Below is a small trained network, with its code and all its weights. Each question gives an input and a class and asks what happens when units are switched off, that is, made to give their printed mean instead of their output.

import numpy as np


def w(rows, s, z=0):
    codes = np.array(rows[::2]) - 128.0
    scale = np.full(codes.shape[1], s)
    scale[-1] = z or s
    return codes * scale


def f(y):
    return y / 2 * (1 + np.tanh(0.7978845608 * (y + 0.044715 * y**3)))


def log_softmax(a):
    a = a - a.max(-1, keepdims=True)
    return a - np.log(np.exp(a).sum(-1, keepdims=True))


def net(x, mask):
    res = np.array(x, float).reshape(1, 8) / 4 @ E
    y = f(res @ A[0][:, :-1].T + A[0][:, -1])
    res = res + np.where(mask, y, B[0][:, -1]) @ B[0][:, :-1]
    return log_softmax(res[-1] @ U[:, :-1].T + U[:, -1])


A, B = {}, {}
E = w([
[125,119,102,80,158,85,157,151,90],'x0',
[135,49,82,202,199,140,68,134,152],'x1',
[116,61,101,124,199,100,159,143,118],'x2',
[113,147,168,156,186,107,93,190,2],'x3',
[156,87,229,103,125,165,107,24,138],'x4',
[188,142,121,95,187,161,70,178,189],'x5',
[122,103,190,87,86,108,72,169,157],'x6',
[171,190,127,186,138,194,146,193,86],'x7',
],0.01)
A[0] = w([
[171,85,175,111,127,101,57,33,216,253],'N1',
[218,158,48,148,152,77,216,162,103,185],'N2',
[184,153,188,146,122,160,61,118,71,198],'N3',
[110,156,135,114,189,93,99,190,55,238],'N4',
[172,159,54,205,163,231,209,155,62,159],'N5',
[153,135,137,122,37,31,149,22,110,220],'N6',
[159,154,144,169,125,167,133,169,46,167],'N7',
[171,174,226,137,122,120,52,151,82,216],'N8',
[79,71,132,140,165,90,163,170,162,75],'N9',
[217,153,146,95,120,165,10,158,176,162],'N10',
[94,66,151,112,102,121,181,3,117,229],'N11',
[100,99,111,35,47,72,146,74,125,199],'N12',
[84,191,132,55,29,82,225,112,111,180],'N13',
[162,79,74,140,137,200,165,81,107,175],'N14',
[142,135,86,107,162,102,115,183,123,162],'N15',
[175,2,134,115,159,131,124,53,88,147],'N16',
[56,53,139,153,102,71,42,216,167,193],'N17',
[200,204,46,154,156,178,138,167,147,210],'N18',
[71,151,159,56,41,113,147,127,158,154],'N19',
[69,84,8,64,164,43,170,221,72,203],'N20',
[77,103,205,157,125,157,105,174,56,189],'N21',
[119,213,37,144,99,207,127,102,139,150],'N22',
[167,126,186,139,125,164,102,146,38,116],'N23',
[158,174,175,123,149,127,83,111,49,128],'N24',
[171,140,245,174,114,144,56,145,70,164],'N25',
[122,152,228,171,139,129,163,126,84,191],'N26',
],0.0092,0.0036)
B[0] = w([
[125,82,108,40,126,204,87,41,180,233],'N1',
[199,95,106,178,177,154,218,131,25,213],'N2',
[75,79,151,50,85,160,154,137,161,191],'N3',
[119,192,108,74,196,89,151,154,86,213],'N4',
[109,67,100,187,109,135,173,186,90,251],'N5',
[67,151,204,130,99,148,134,57,129,223],'N6',
[45,81,147,132,150,175,172,202,62,203],'N7',
[83,157,155,85,99,130,132,204,160,202],'N8',
[117,152,119,145,154,74,96,137,124,157],'N9',
[207,147,115,45,43,214,60,211,205,205],'N10',
[65,128,96,157,133,80,151,2,147,236],'N11',
[161,162,140,225,76,99,113,37,181,220],'N12',
[119,200,199,191,78,141,154,80,110,242],'N13',
[89,49,79,143,117,135,135,103,110,181],'N14',
[206,145,123,140,148,124,141,167,88,170],'N15',
[95,68,72,54,168,76,58,40,76,203],'N16',
[139,141,145,200,229,60,52,183,245,194],'N17',
[179,83,64,162,62,205,190,179,115,228],'N18',
[156,157,214,174,111,192,121,125,159,202],'N19',
[249,196,131,152,247,66,93,122,49,243],'N20',
[32,144,144,105,136,22,100,225,131,194],'N21',
[118,96,118,168,106,178,166,132,144,194],'N22',
[44,157,170,64,129,100,166,217,111,183],'N23',
[46,160,160,99,107,118,157,168,130,178],'N24',
[40,141,166,45,98,117,104,187,138,205],'N25',
[66,78,171,130,91,19,156,168,113,188],'N26',
],0.0073,0.014)
U = w([
[57,134,185,93,130,110,137,208,108,113],'0',
[157,40,88,254,109,172,178,197,75,190],'1',
[206,153,131,204,194,60,42,194,133,45],'2',
[87,49,88,122,173,115,107,52,142,152],'3',
[216,178,132,136,189,117,174,156,11,2],'4',
[238,116,135,78,95,206,57,177,233,163],'5',
[128,158,237,243,82,135,151,94,140,196],'6',
],0.01,0.00084)

Each question gives the input, the list of numbers given to net, and the class t.
The units are the neurons (one row each of A and B). Each row of codes is followed by its name. A weight is (code - 128) times the scale printed after its matrix; where a second scale follows, it is the last column's (A, B and U).
mask holds one flag per neuron, in row order. A switched-off neuron (its flag False) gives its mean, the last column of its row in B, instead of its output. The means were averaged over made-up inputs and are rounded, as every weight is.
A unit's drop is (log p(t) with every unit on - log p(t) with that unit switched off) / (log p(t) with every unit on - log p(t) with every unit switched off).
The circuit of an input: a set's keep is (log p(t) with only the set's units on - log p(t) with every unit switched off) / (log p(t) with every unit on - log p(t) with every unit switched off). Starting from the 12 units with the biggest drops (on a tie, the unit counted first), units are removed one at a time, each time the one whose removal leaves the highest keep (on an exact tie, the one counted first), for as long as the keep stays at least 0.8.
circuit, biggest first: the units of the circuit, biggest drop first
most important unit: the unit with the biggest drop
k most important neurons: the k neurons with the biggest drops, biggest first
drop of u: that unit's drop, to one decimal
input [8,5,2,-1,-1,-1,-6,-6], class 4: most important unit	N20
input [-6,-4,0,6,5,1,-8,-6], class 3: circuit, biggest first	[N11; N16]
input [2,1,6,-4,0,1,6,4], class 2: circuit, biggest first	[N3; N17; N6]
input [6,7,2,1,0,6,8,-3], class 2: 2 most important neurons	[N17; N20]
input [1,2,3,-5,-8,8,-7,-7], class 4: circuit, biggest first	[N20; N2]
input [-1,-2,6,3,-2,-7,-1,7], class 4: 2 most important neurons	[N20; N4]
input [5,2,-7,-6,-8,8,-3,-2], class 1: 3 most important neurons	[N2; N18; N1]
input [7,7,-1,7,-4,-3,5,4], class 2: 3 most important neurons	[N20; N17; N21]
input [-1,-2,3,-1,-3,-2,-7,-7], class 6: circuit, biggest first	[N12; N13]
input [-1,-6,2,1,7,3,-4,0], class 3: 3 most important neurons	[N11; N1; N21]
input [4,-5,8,8,6,2,-4,-8], class 3: 2 most important neurons	[N16; N11]
input [8,-3,-2,1,-7,-8,-6,-8], class 4: 2 most important neurons	[N20; N2]
input [-4,5,-3,6,-5,3,0,-1], class 2: 3 most important neurons	[N17; N6; N15]
input [-8,2,-3,6,-2,8,4,-2], class 5: circuit, biggest first	[N10]
input [8,6,-2,-5,0,7,-5,0], class 1: 2 most important neurons	[N2; N18]
input [0,-3,4,-6,1,-3,-3,-7], class 6: 4 most important neurons	[N12; N13; N19; N6]
input [6,1,-2,-2,4,-2,-3,3], class 3: 3 most important neurons	[N18; N19; N13]
input [1,-5,2,8,-1,1,-4,-5], class 4: drop of N20	0.6
input [-7,7,2,6,2,-6,7,8], class 0: drop of N5	0.0
input [2,1,7,-7,-4,1,-7,-4], class 4: circuit, biggest first	[N20]
input [5,-1,4,-7,-2,-7,-3,2], class 6: drop of N13	0.1
